Below is a small trained network, with its code and all its weights. Each question gives an input and a class and asks what happens when units are switched off, that is, made to give their printed mean instead of their output.

import numpy as np


def w(rows, s, z=0):
    codes = np.array(rows[::2]) - 128.0
    scale = np.full(codes.shape[1], s)
    scale[-1] = z or s
    return codes * scale


def f(y):
    return y / 2 * (1 + np.tanh(0.7978845608 * (y + 0.044715 * y**3)))


def log_softmax(a):
    a = a - a.max(-1, keepdims=True)
    return a - np.log(np.exp(a).sum(-1, keepdims=True))


def net(x, mask):
    res = np.array(x, float).reshape(1, 4) / 4 @ E
    y = f(res @ A[0][:, :-1].T + A[0][:, -1])
    res = res + np.where(mask, y, B[0][:, -1]) @ B[0][:, :-1]
    return log_softmax(res[-1] @ U[:, :-1].T + U[:, -1])


A, B = {}, {}
E = w([
[243,3,220,135,98,99],'x0',
[92,215,217,238,184,245],'x1',
[149,175,130,135,130,113],'x2',
[189,36,54,207,237,158],'x3',
],0.0081)
A[0] = w([
[112,102,125,129,97,118,132],'neuron 0',
[105,157,137,109,118,137,153],'neuron 1',
[136,117,20,102,128,87,2],'neuron 2',
[106,146,250,176,141,199,24],'neuron 3',
[55,181,32,104,126,132,206],'neuron 4',
[87,166,87,140,227,184,90],'neuron 5',
[102,130,90,154,129,145,96],'neuron 6',
[89,143,122,146,147,107,102],'neuron 7',
[150,130,142,75,142,114,142],'neuron 8',
[108,120,129,132,150,149,116],'neuron 9',
[156,113,151,157,135,151,84],'neuron 10',
[151,129,158,82,75,109,125],'neuron 11',
[150,154,117,147,144,89,113],'neuron 12',
[121,101,118,110,143,141,102],'neuron 13',
[125,128,113,141,110,107,113],'neuron 14',
[48,168,44,89,120,123,21],'neuron 15',
[63,173,171,108,77,138,3],'neuron 16',
[126,145,179,163,126,164,192],'neuron 17',
[170,149,123,124,128,141,141],'neuron 18',
[171,104,95,126,129,106,55],'neuron 19',
[125,128,106,204,174,148,122],'neuron 20',
[204,92,59,157,213,128,64],'neuron 21',
[165,130,129,130,155,119,130],'neuron 22',
[167,158,124,138,110,134,118],'neuron 23',
[119,140,107,178,115,122,106],'neuron 24',
[106,121,138,136,140,111,108],'neuron 25',
[105,160,159,118,99,124,222],'neuron 26',
[134,113,138,108,71,74,137],'neuron 27',
],0.016,0.0085)
B[0] = w([
[156,153,118,112,117,125,146],'neuron 0',
[140,83,119,150,127,129,164],'neuron 1',
[99,33,186,123,218,132,180],'neuron 2',
[82,1,126,178,76,34,215],'neuron 3',
[62,31,172,140,186,79,248],'neuron 4',
[180,245,116,88,130,200,208],'neuron 5',
[135,169,105,111,136,140,148],'neuron 6',
[156,128,131,107,149,123,144],'neuron 7',
[129,164,108,145,111,146,154],'neuron 8',
[138,161,122,122,134,128,140],'neuron 9',
[99,142,140,107,184,142,151],'neuron 10',
[141,201,94,136,90,155,181],'neuron 11',
[112,127,119,119,109,136,129],'neuron 12',
[146,134,122,140,126,109,134],'neuron 13',
[142,120,139,138,125,142,132],'neuron 14',
[151,80,100,170,11,86,199],'neuron 15',
[89,90,147,96,232,137,177],'neuron 16',
[111,114,129,93,178,133,194],'neuron 17',
[115,121,142,119,120,132,134],'neuron 18',
[132,171,131,140,78,122,157],'neuron 19',
[170,206,126,96,153,173,188],'neuron 20',
[73,17,145,152,102,61,209],'neuron 21',
[118,95,120,141,141,126,144],'neuron 22',
[123,117,117,123,127,124,130],'neuron 23',
[124,151,114,105,136,133,137],'neuron 24',
[136,121,113,115,130,128,125],'neuron 25',
[167,107,137,154,78,114,191],'neuron 26',
[157,202,100,125,90,160,189],'neuron 27',
],0.02,0.018)
U = w([
[152,99,110,175,9,93,203],'0',
[117,103,162,118,176,139,201],'1',
[221,213,81,81,119,230,3],'2',
],0.013,0.0016)

Each question gives the input, the list of numbers given to net, and the class t.
The units are the neurons (one row each of A and B). Each row of codes is followed by its name. A weight is (code - 128) times the scale printed after its matrix; where a second scale follows, it is the last column's (A, B and U).
mask holds one flag per neuron, in row order. A switched-off neuron (its flag False) gives its mean, the last column of its row in B, instead of its output. The means were averaged over made-up inputs and are rounded, as every weight is.
A unit's drop is (log p(t) with every unit on - log p(t) with that unit switched off) / (log p(t) with every unit on - log p(t) with every unit switched off).
The circuit of an input: a set's keep is (log p(t) with only the set's units on - log p(t) with every unit switched off) / (log p(t) with every unit on - log p(t) with every unit switched off). Starting from the 12 units with the biggest drops (on a tie, the unit counted first), units are removed one at a time, each time the one whose removal leaves the highest keep (on an exact tie, the one counted first), for as long as the keep stays at least 0.8.
units of the circuit, in order: the units of the circuit, biggest drop first
unit that matters most: the unit with the biggest drop
k most important neurons: the k neurons with the biggest drops, biggest first
drop when u is switched off: that unit's drop, to one decimal
input [-1,8,8,3], class 2: units of the circuit, in order -> (neuron 5)
input [5,-1,-8,-3], class 2: 2 most important neurons -> (neuron 3; neuron 21)
input [0,-8,-6,5], class 1: 2 most important neurons -> (neuron 2; neuron 15)
input [8,-4,-1,0], class 2: 2 most important neurons -> (neuron 3; neuron 4)
input [0,3,-7,4], class 2: units of the circuit, in order -> (neuron 4; neuron 20)
input [1,-5,1,-7], class 2: 3 most important neurons -> (neuron 3; neuron 21; neuron 27)
input [6,3,6,4], class 1: 2 most important neurons -> (neuron 15; neuron 10)
input [-1,4,-4,-2], class 1: 2 most important neurons -> (neuron 15; neuron 17)
input [-1,-2,-1,6], class 1: 2 most important neurons -> (neuron 15; neuron 3)
input [-2,-6,-4,2], class 1: 3 most important neurons -> (neuron 2; neuron 3; neuron 26)
input [-3,3,7,-8], class 1: 3 most important neurons -> (neuron 16; neuron 4; neuron 17)
input [6,-4,-2,0], class 2: 3 most important neurons -> (neuron 3; neuron 4; neuron 15)
input [-5,3,-4,6], class 2: drop when neuron 5 is switched off -> 0.6
input [-1,5,-6,1], class 2: unit that matters most -> neuron 4
input [-2,-7,8,5], class 1: drop when neuron 2 is switched off -> 2.7
input [3,-8,-2,-1], class 2: drop when neuron 3 is switched off -> 0.1
input [6,-1,2,-8], class 2: drop when neuron 13 is switched off -> 0.0
